Below are the code and all the weights of a small trained network. Each question names an input and a target symbol and asks about switching units off, where a switched-off unit gives its printed mean instead of its output.

import numpy as np


def w(rows, s, z=0):
    codes = np.array(rows[::2]) - 128.0
    scale = np.full(codes.shape[1], s)
    scale[-1] = z or s
    return codes * scale


def f(y):
    return y / 2 * (1 + np.tanh(0.7978845608 * (y + 0.044715 * y**3)))


def softmax(a):
    e = np.exp(a - a.max(-1, keepdims=True))
    return e / e.sum(-1, keepdims=True)


def log_softmax(a):
    a = a - a.max(-1, keepdims=True)
    return a - np.log(np.exp(a).sum(-1, keepdims=True))


def net(x, mask):
    ids = ['ΔΠΦαβγεζηθμξσψ'.index(c) for c in x.split()]
    T = len(ids)
    res = E[ids] + P[:T]
    u = 0
    for l in range(2):
        r = res
        for j in range(3):
            rows = slice(3 * j, 3 * j + 3)
            q, k, v = (r @ M[l][rows].T for M in (Q, K, V))
            z = softmax(np.where(np.tri(T) > 0, q @ k.T / 3**0.5, -1e9)) @ v
            o = O[l][rows]
            res = res + np.where(mask[u + j], z, o[:, -1]) @ o[:, :-1]
        u += 3
        y = f(res @ A[l][:, :-1].T + A[l][:, -1])
        res = res + np.where(mask[u : u + 4], y, B[l][:, -1]) @ B[l][:, :-1]
        u += 4
    return log_softmax(res[-1] @ U[:, :-1].T + U[:, -1])


Q, K, V, O, A, B = {}, {}, {}, {}, {}, {}
E = w([
[233,90,105,157,76,28,133,41,96,109],'Δ',
[226,125,151,223,86,193,143,28,118,57],'Π',
[145,118,143,149,88,131,146,42,207,132],'Φ',
[200,141,131,143,76,26,94,58,186,109],'α',
[151,122,155,79,192,165,166,90,87,161],'β',
[183,141,119,92,163,147,114,148,87,94],'γ',
[176,105,203,78,194,151,131,138,180,124],'ε',
[98,141,135,132,46,100,216,95,57,81],'ζ',
[145,32,172,154,42,62,138,206,208,175],'η',
[121,191,204,134,38,114,114,124,172,145],'θ',
[62,75,246,160,144,161,122,168,104,77],'μ',
[119,147,141,110,127,250,221,74,173,124],'ξ',
[172,97,194,77,145,2,150,68,148,105],'σ',
[117,163,149,141,140,215,74,136,154,67],'ψ',
],0.018)
P = w([
[87,183,153,151,58,113,173,80,149,106],'0',
[87,84,137,53,61,218,171,54,10,148],'1',
[196,143,151,206,145,190,145,210,97,95],'2',
[44,153,138,158,114,134,193,35,146,112],'3',
[1,67,106,84,49,184,133,162,106,108],'4',
[232,143,194,198,141,160,101,190,125,122],'5',
[118,202,70,74,99,127,212,82,213,14],'6',
[53,69,139,107,85,104,21,83,80,105],'7',
[171,132,137,157,202,186,184,184,117,172],'8',
[56,231,105,121,40,114,133,110,131,86],'9',
[46,57,35,93,137,80,53,125,22,30],'10',
[224,127,158,144,165,176,179,198,137,107],'11',
[53,170,118,139,74,134,197,78,161,66],'12',
],0.0084)
Q[0] = w([
[140,86,123,121,167,67,125,64,117,211],'0.h1',
[71,154,39,149,90,51,173,109,148,84],'0.h1',
[172,182,183,91,78,185,200,114,49,243],'0.h1',
[85,255,25,155,108,126,161,81,123,137],'0.h2',
[159,7,153,35,86,76,60,192,67,91],'0.h2',
[130,4,222,186,78,115,119,157,167,13],'0.h2',
[49,175,115,228,87,80,145,95,179,124],'0.h3',
[108,216,51,74,95,164,105,130,211,179],'0.h3',
[55,61,136,129,129,183,144,121,82,155],'0.h3',
],0.0057)
K[0] = w([
[155,107,127,121,170,115,106,89,85,102],'0.h1',
[127,126,104,140,111,101,182,149,133,85],'0.h1',
[107,165,123,141,130,152,114,87,138,122],'0.h1',
[106,244,150,125,108,171,147,121,74,105],'0.h2',
[120,88,127,168,119,102,110,154,170,165],'0.h2',
[155,97,138,139,103,63,149,132,133,123],'0.h2',
[67,123,146,168,38,92,108,125,174,134],'0.h3',
[114,158,137,98,128,111,130,119,167,157],'0.h3',
[116,71,127,115,129,184,168,128,77,148],'0.h3',
],0.011)
V[0] = w([
[122,87,149,105,169,6,165,133,75,83],'0.h1',
[171,32,189,84,62,113,113,215,154,87],'0.h1',
[62,49,102,84,85,87,150,136,211,153],'0.h1',
[76,234,134,167,181,195,32,144,105,188],'0.h2',
[151,70,50,234,51,62,167,138,149,253],'0.h2',
[51,219,16,126,121,240,177,107,39,22],'0.h2',
[118,156,88,127,98,171,125,93,80,13],'0.h3',
[167,27,82,61,183,176,131,91,123,245],'0.h3',
[196,71,76,16,235,103,102,200,22,198],'0.h3',
],0.0038)
O[0] = w([
[101,155,133,74,93,2,140,99,146,99,130],'0.h1',
[96,115,157,119,144,141,78,123,119,186,192],'0.h1',
[119,134,148,186,129,149,84,94,137,148,161],'0.h1',
[140,126,153,183,78,82,80,134,102,115,11],'0.h2',
[120,89,126,151,128,137,157,111,119,140,221],'0.h2',
[145,128,134,162,80,143,112,140,123,94,30],'0.h2',
[124,122,122,139,178,116,66,117,96,85,132],'0.h3',
[77,90,112,150,132,98,82,154,45,83,78],'0.h3',
[118,130,95,172,137,144,122,155,98,139,3],'0.h3',
],0.0084,0.0071)
A[0] = w([
[13,139,172,2,41,239,96,90,202,144,99],'0.n1',
[105,159,145,153,240,165,142,232,128,154,175],'0.n2',
[59,228,175,182,169,143,100,65,228,49,74],'0.n3',
[86,84,21,166,147,138,69,55,101,86,254],'0.n4',
],0.0056,0.00099)
B[0] = w([
[107,74,92,133,150,134,139,107,17,118,254],'0.n1',
[120,162,201,187,26,134,120,50,179,143,143],'0.n2',
[97,169,141,254,176,88,125,128,75,191,191],'0.n3',
[161,127,130,112,128,109,146,55,54,158,137],'0.n4',
],0.0097,0.0095)
Q[1] = w([
[138,101,139,106,151,119,140,189,100,133],'1.h1',
[91,183,107,126,139,130,91,137,92,144],'1.h1',
[134,3,76,90,68,134,54,120,147,192],'1.h1',
[140,105,249,101,199,167,69,114,132,143],'1.h2',
[161,172,123,87,175,126,113,126,169,80],'1.h2',
[155,126,197,152,181,78,69,186,167,97],'1.h2',
[124,142,135,98,37,153,121,94,167,154],'1.h3',
[178,191,208,112,89,157,182,139,158,198],'1.h3',
[103,128,203,147,125,133,132,176,128,93],'1.h3',
],0.0063)
K[1] = w([
[25,42,187,31,103,188,107,220,62,135],'1.h1',
[75,213,214,184,81,134,132,160,105,118],'1.h1',
[137,55,217,84,141,109,244,170,238,112],'1.h1',
[94,127,160,43,122,43,146,165,146,117],'1.h2',
[103,198,150,99,192,103,115,130,95,105],'1.h2',
[176,111,175,2,152,133,125,169,206,146],'1.h2',
[194,140,143,104,49,128,185,178,133,197],'1.h3',
[118,6,107,12,73,52,109,91,199,186],'1.h3',
[58,116,91,134,128,67,144,130,164,139],'1.h3',
],0.0066)
V[1] = w([
[206,144,144,64,31,86,173,87,185,103],'1.h1',
[177,124,78,171,83,58,129,97,179,76],'1.h1',
[144,3,84,47,108,37,138,130,161,54],'1.h1',
[131,188,182,80,175,133,175,92,117,72],'1.h2',
[83,80,108,197,89,196,191,25,119,192],'1.h2',
[174,143,163,182,135,117,199,72,62,83],'1.h2',
[160,174,113,182,98,200,142,73,76,178],'1.h3',
[138,97,130,130,205,77,33,56,87,69],'1.h3',
[109,253,151,119,100,188,182,68,99,149],'1.h3',
],0.0048)
O[1] = w([
[201,113,147,113,117,112,138,153,123,120,128],'1.h1',
[94,93,121,193,71,63,154,131,177,91,119],'1.h1',
[177,154,91,96,41,195,52,93,112,145,118],'1.h1',
[137,163,116,50,183,132,147,106,81,130,137],'1.h2',
[234,125,111,140,123,80,113,53,153,82,247],'1.h2',
[231,110,144,119,105,163,113,114,142,167,197],'1.h2',
[86,150,87,179,144,154,138,99,81,104,166],'1.h3',
[36,144,194,96,131,145,1,141,91,182,128],'1.h3',
[32,92,86,74,153,99,85,174,103,107,148],'1.h3',
],0.0062,0.015)
A[1] = w([
[44,187,109,192,181,224,93,160,111,98,63],'1.n1',
[26,153,144,87,150,129,87,143,56,52,20],'1.n2',
[164,50,51,212,166,138,23,240,195,200,6],'1.n3',
[143,144,171,162,177,253,71,188,183,71,90],'1.n4',
],0.0058,0.002)
B[1] = w([
[96,187,104,108,102,152,134,123,139,151,232],'1.n1',
[170,113,171,166,57,152,93,99,123,110,253],'1.n2',
[157,172,87,165,116,104,148,248,135,106,170],'1.n3',
[103,138,74,128,153,67,108,52,129,144,163],'1.n4',
],0.014,0.002)
U = w([
[172,83,113,98,101,172,73,71,114,176,221],'Δ',
[100,25,66,204,167,56,46,116,89,100,195],'Π',
[97,120,188,163,121,127,117,132,129,129,46],'Φ',
[80,176,96,131,65,78,220,124,123,78,65],'α',
[154,172,128,186,172,44,162,191,1,236,5],'β',
[108,169,39,138,154,175,186,118,119,157,13],'γ',
[94,163,129,159,106,40,92,100,197,119,65],'ε',
[164,184,104,135,54,94,96,114,153,81,2],'ζ',
[202,166,209,193,136,200,169,139,190,122,85],'η',
[152,159,144,116,195,142,131,168,85,141,172],'θ',
[140,179,128,123,154,135,74,145,138,103,252],'μ',
[112,199,87,143,96,144,117,116,145,164,97],'ξ',
[143,173,197,76,225,158,141,125,137,177,115],'σ',
[82,207,113,90,183,96,155,84,188,161,155],'ψ',
],0.0057,0.0024)

Each question gives the input, a string of symbols that net reads in full, and the target symbol t.
The units are the heads (3 rows each of Q, K, V and O) and the neurons (one row each of A and B). Each row of codes is followed by its name. A weight is (code - 128) times the scale printed after its matrix; where a second scale follows, it is the last column's (O, A, B and U).
mask holds one flag per unit, layer by layer, with each layer's heads first. A switched-off unit (its flag False) gives its mean, the last column of its rows in O or B, instead of its output. The means were averaged over made-up inputs and are rounded, as every weight is.
A unit's drop is (log p(t) with every unit on - log p(t) with that unit switched off) / (log p(t) with every unit on - log p(t) with every unit switched off).
The circuit of an input: a set's keep is (log p(t) with only the set's units on - log p(t) with every unit switched off) / (log p(t) with every unit on - log p(t) with every unit switched off). Starting from the 12 units with the biggest drops (on a tie, the unit counted first), units are removed one at a time, each time the one whose removal leaves the highest keep (on an exact tie, the one counted first), for as long as the keep stays at least 0.8.
circuit, biggest first: the units of the circuit, biggest drop first
k most important neurons: the k neurons with the biggest drops, biggest first
k most important neurons of layer l: the k neurons of layer l with the biggest drops, biggest first
input Δ η η ζ η ζ Φ θ ψ θ θ, target Π: circuit, biggest first => (0.n1; 1.h3; 0.n2)
input Δ η ζ η η η η μ ε, target η: circuit, biggest first => (0.n2; 1.h3)
input Φ Δ Δ Δ Δ Π η η η Φ, target Π: circuit, biggest first => (0.n1; 0.n3; 1.h3; 1.h1)
input η Π Φ α Δ η Δ η η η α β, target η: circuit, biggest first => (0.n2; 0.n1; 1.h3)
input Δ η Δ α η Φ β σ α η ψ, target Δ: 2 most important neurons of layer 0 => (0.n4; 0.n1)
input ψ θ ξ β σ ξ Δ, target ζ: circuit, biggest first => (0.n1; 1.h1; 0.h2)
input Δ η η η η Π ξ σ η, target η: circuit, biggest first => (1.h3; 0.n1)
input Π ξ η Φ η η α Π, target Π: circuit, biggest first => (1.h1; 1.h3; 0.n3)
input θ η Π Π, target η: circuit, biggest first => (0.n1; 1.h3; 0.h2; 0.n3)
input η η ζ β η η η Π Φ, target η: circuit, biggest first => (1.h3; 0.h2)
input ζ β Δ Φ, target Π: circuit, biggest first => (0.n3; 0.n1; 1.h3)
input θ η Π θ η ε ζ θ σ ζ θ, target Π: circuit, biggest first => (0.n1; 1.h3; 1.n1)
input ξ η β γ μ, target Δ: 2 most important neurons => (1.n2; 0.n1)
input η Π η Φ η Π ζ Φ α η Δ, target Δ: circuit, biggest first => (0.n3; 1.h1)
input γ Π θ β Δ ζ θ Π η Φ α α, target η: circuit, biggest first => (0.n1; 1.h3)
input β η ξ ξ, target γ: circuit, biggest first => (0.n1; 1.h3; 0.h1)
input ξ Φ Π Δ σ, target Δ: 3 most important neurons => (0.n3; 1.n2; 0.n2)
input η Δ η α ψ, target Δ: most important neuron => (0.n1)
input ζ Δ γ Φ η ζ, target η: 2 most important neurons => (0.n1; 0.n3)
input ζ θ θ ψ σ, target Δ: 2 most important neurons => (0.n3; 0.n1)
input Π ζ ζ η ε, target Δ: 2 most important neurons => (0.n3; 0.n1)
input Δ Φ η ψ Π θ η σ Π ζ θ θ, target σ: 2 most important neurons of layer 0 => (0.n3; 0.n1)
input ε ζ η β η α Π μ, target Δ: 2 most important neurons => (1.n2; 1.n1)
input η μ θ Π ζ Δ μ θ Φ σ γ, target Δ: 2 most important neurons => (1.n2; 0.n3)
input η Π β σ Π Π μ, target Φ: 3 most important neurons of layer 0 => (0.n3; 0.n1; 0.n2)
input ξ Π Φ η α α, target η: most important neuron => (0.n1)
input η α Φ σ ξ Φ η ζ Δ ζ Δ ξ, target Δ: 2 most important neurons of layer 1 => (1.n4; 1.n3)
input σ Δ θ Π η ψ, target ψ: most important neuron of layer 1 => (1.n4)
